Below is a small trained network, with its code and all its weights. Each question gives an input and a class and asks what happens when units are switched off, that is, made to give their printed mean instead of their output.

import numpy as np


def w(rows, s, z=0):
    codes = np.array(rows[::2]) - 128.0
    scale = np.full(codes.shape[1], s)
    scale[-1] = z or s
    return codes * scale


def f(y):
    return y / 2 * (1 + np.tanh(0.7978845608 * (y + 0.044715 * y**3)))


def log_softmax(a):
    a = a - a.max(-1, keepdims=True)
    return a - np.log(np.exp(a).sum(-1, keepdims=True))


def net(x, mask):
    res = np.array(x, float).reshape(1, 5) / 4 @ E
    y = f(res @ A[0][:, :-1].T + A[0][:, -1])
    res = res + np.where(mask, y, B[0][:, -1]) @ B[0][:, :-1]
    return log_softmax(res[-1] @ U[:, :-1].T + U[:, -1])


A, B = {}, {}
E = w([
[96,13,19,101,222,78,151],'x0',
[198,137,76,195,90,145,169],'x1',
[103,79,209,150,219,224,253],'x2',
[52,90,199,45,121,97,177],'x3',
[148,60,171,135,37,29,163],'x4',
],0.0077)
A[0] = w([
[123,27,22,102,149,103,124,215],'n1',
[132,253,144,96,133,162,52,253],'n2',
[127,148,90,154,122,182,110,196],'n3',
[193,97,129,155,155,157,183,118],'n4',
[191,61,132,185,94,143,184,166],'n5',
[58,52,142,70,214,84,120,181],'n6',
],0.0077,0.0039)
B[0] = w([
[108,41,18,143,157,66,125,254],'n1',
[131,255,100,75,119,154,73,251],'n2',
[137,187,88,137,217,154,130,178],'n3',
[116,112,74,179,142,191,214,167],'n4',
[200,90,153,196,66,157,237,188],'n5',
[10,94,105,57,117,130,130,253],'n6',
],0.0078)
U = w([
[38,169,248,78,152,160,178,162],'0',
[171,97,254,147,47,80,116,160],'1',
[105,108,153,168,154,122,138,25],'2',
[173,127,122,193,126,180,223,134],'3',
[133,129,29,119,159,90,58,107],'4',
[203,53,79,128,93,82,134,4],'5',
[50,31,89,61,132,117,121,146],'6',
[169,230,103,98,75,182,27,217],'7',
],0.0081,0.0035)

Each question gives the input, the list of numbers given to net, and the class t.
The units are the neurons (one row each of A and B). Each row of codes is followed by its name. A weight is (code - 128) times the scale printed after its matrix; where a second scale follows, it is the last column's (A, B and U).
mask holds one flag per neuron, in row order. A switched-off neuron (its flag False) gives its mean, the last column of its row in B, instead of its output. The means were averaged over made-up inputs and are rounded, as every weight is.
A unit's drop is (log p(t) with every unit on - log p(t) with that unit switched off) / (log p(t) with every unit on - log p(t) with every unit switched off).
The circuit of an input: a set's keep is (log p(t) with only the set's units on - log p(t) with every unit switched off) / (log p(t) with every unit on - log p(t) with every unit switched off). Starting from all 6 units, units are removed one at a time, each time the one whose removal leaves the highest keep (on an exact tie, the one counted first), for as long as the keep stays at least 0.8.
units of the circuit, in order: the units of the circuit, biggest drop first
most important unit: the unit with the biggest drop
k most important neurons: the k neurons with the biggest drops, biggest first
drop of u: that unit's drop, to one decimal
input [-1,-2,0,-4,7], class 1: most important unit : n1
input [2,6,0,-2,2], class 3: units of the circuit, in order : n5, n6
input [2,7,-5,0,2], class 5: 3 most important neurons : n2, n6, n5
input [-8,4,0,7,0], class 7: units of the circuit, in order : n2, n6
input [-7,-6,6,-4,0], class 7: units of the circuit, in order : n2, n6
input [8,5,-5,-5,3], class 5: units of the circuit, in order : n2, n5
input [4,4,3,0,5], class 3: 2 most important neurons : n5, n4
input [8,8,3,-7,-1], class 3: 2 most important neurons : n5, n4
input [-1,2,-3,4,4], class 1: 3 most important neurons : n1, n6, n2
input [-5,-1,8,-6,-6], class 7: 2 most important neurons : n2, n1
input [-2,7,-1,-1,6], class 3: drop of n6 : 0.1
input [-1,3,-1,7,4], class 1: drop of n4 : 0.1
input [2,2,5,1,8], class 3: drop of n5 : 0.8
input [-3,-8,4,-3,-6], class 7: units of the circuit, in order : n2
input [-1,3,-3,-8,5], class 3: drop of n5 : 0.6
